Below is a small trained network, with its code and all its weights. Each question gives an input and a class and asks what happens when units are switched off, that is, made to give their printed mean instead of their output.

import numpy as np


def w(rows, s, z=0):
    codes = np.array(rows[::2]) - 128.0
    scale = np.full(codes.shape[1], s)
    scale[-1] = z or s
    return codes * scale


def f(y):
    return np.maximum(y, 0)


def log_softmax(a):
    a = a - a.max(-1, keepdims=True)
    return a - np.log(np.exp(a).sum(-1, keepdims=True))


def net(x, mask):
    res = np.array(x, float).reshape(1, 4) / 4 @ E
    y = f(res @ A[0][:, :-1].T + A[0][:, -1])
    res = res + np.where(mask, y, B[0][:, -1]) @ B[0][:, :-1]
    return log_softmax(res[-1] @ U[:, :-1].T + U[:, -1])


A, B = {}, {}
E = w([
[101,114,164,109,179,62,86],'x0',
[171,98,108,127,129,151,102],'x1',
[218,153,107,166,149,93,158],'x2',
[139,103,11,68,166,122,164],'x3',
],0.012)
A[0] = w([
[79,195,150,91,184,44,84,60],'n0',
[198,163,123,149,161,113,159,83],'n1',
[94,111,129,90,126,152,84,34],'n2',
[151,104,147,126,146,171,114,172],'n3',
[171,107,87,47,209,124,196,61],'n4',
[66,149,157,139,130,94,142,254],'n5',
[74,109,130,90,128,202,110,7],'n6',
[109,63,71,103,110,103,107,34],'n7',
[120,71,136,103,187,85,79,68],'n8',
[161,9,138,145,120,124,90,143],'n9',
[157,145,145,144,90,109,54,34],'n10',
[136,105,92,61,156,121,156,172],'n11',
],0.011,0.0017)
B[0] = w([
[155,141,110,91,121,162,189,223],'n0',
[110,55,91,35,43,81,46,205],'n1',
[132,101,92,118,143,61,43,179],'n2',
[182,163,119,204,149,182,174,162],'n3',
[59,130,159,190,143,87,157,254],'n4',
[185,144,100,152,172,200,73,206],'n5',
[119,98,125,1,92,77,57,198],'n6',
[90,108,158,196,170,121,119,188],'n7',
[168,109,101,88,117,181,201,203],'n8',
[169,198,110,126,124,185,138,184],'n9',
[86,75,217,163,108,156,121,188],'n10',
[69,147,152,166,153,189,121,218],'n11',
],0.0081,0.0084)
U = w([
[127,179,155,171,127,202,69,254],'0',
[124,103,172,95,77,25,1,115],'1',
[70,158,204,220,127,178,71,4],'2',
[162,150,145,97,102,214,145,71],'3',
],0.0091,0.0026)

Each question gives the input, the list of numbers given to net, and the class t.
The units are the neurons (one row each of A and B). Each row of codes is followed by its name. A weight is (code - 128) times the scale printed after its matrix; where a second scale follows, it is the last column's (A, B and U).
mask holds one flag per neuron, in row order. A switched-off neuron (its flag False) gives its mean, the last column of its row in B, instead of its output. The means were averaged over made-up inputs and are rounded, as every weight is.
A unit's drop is (log p(t) with every unit on - log p(t) with that unit switched off) / (log p(t) with every unit on - log p(t) with every unit switched off).
The circuit of an input: a set's keep is (log p(t) with only the set's units on - log p(t) with every unit switched off) / (log p(t) with every unit on - log p(t) with every unit switched off). Starting from all 12 units, units are removed one at a time, each time the one whose removal leaves the highest keep (on an exact tie, the one counted first), for as long as the keep stays at least 0.8.
units of the circuit, in order: the units of the circuit, biggest drop first
top k neurons: the k neurons with the biggest drops, biggest first
drop of u: that unit's drop, to one decimal
input [-8,6,5,8], class 2: units of the circuit, in order => [n4; n11]
input [-2,-2,-7,2], class 1: top neuron => [n6]
input [6,7,-5,-2], class 0: top 4 neurons => [n9; n1; n8; n3]
input [5,2,2,3], class 3: top 2 neurons => [n8; n0]
input [6,3,0,-2], class 3: units of the circuit, in order => [n8; n0; n4]
input [8,-4,-2,1], class 3: units of the circuit, in order => [n0; n8]
input [8,4,3,8], class 2: units of the circuit, in order => [n4; n11]
input [7,7,5,8], class 2: top 2 neurons => [n4; n11]
input [4,-1,5,6], class 2: top 3 neurons => [n4; n11; n6]
input [3,-8,2,-3], class 0: units of the circuit, in order => [n5; n4]
input [7,-7,-6,-1], class 0: top 3 neurons => [n5; n0; n1]
input [0,-4,-7,-3], class 1: top 2 neurons => [n6; n2]
input [-7,-7,7,8], class 2: top 2 neurons => [n4; n11]
input [7,5,-6,2], class 3: units of the circuit, in order => [n8]
input [8,-5,-5,3], class 3: top 2 neurons => [n0; n8]
input [6,-2,-4,-5], class 3: units of the circuit, in order => [n0; n8]
input [8,5,-2,-1], class 3: units of the circuit, in order => [n8; n0]
input [6,2,-2,8], class 2: top 2 neurons => [n4; n7]
input [1,-5,-2,7], class 2: units of the circuit, in order => [n4; n11]
input [-1,-3,7,-6], class 1: top 2 neurons => [n1; n11]
input [7,-8,-4,8], class 0: units of the circuit, in order => [n11]
input [0,-2,4,6], class 2: top 3 neurons => [n4; n11; n6]
input [0,-1,6,2], class 1: drop of n9 => 0.0
input [-2,0,-2,5], class 2: drop of n4 => 0.2
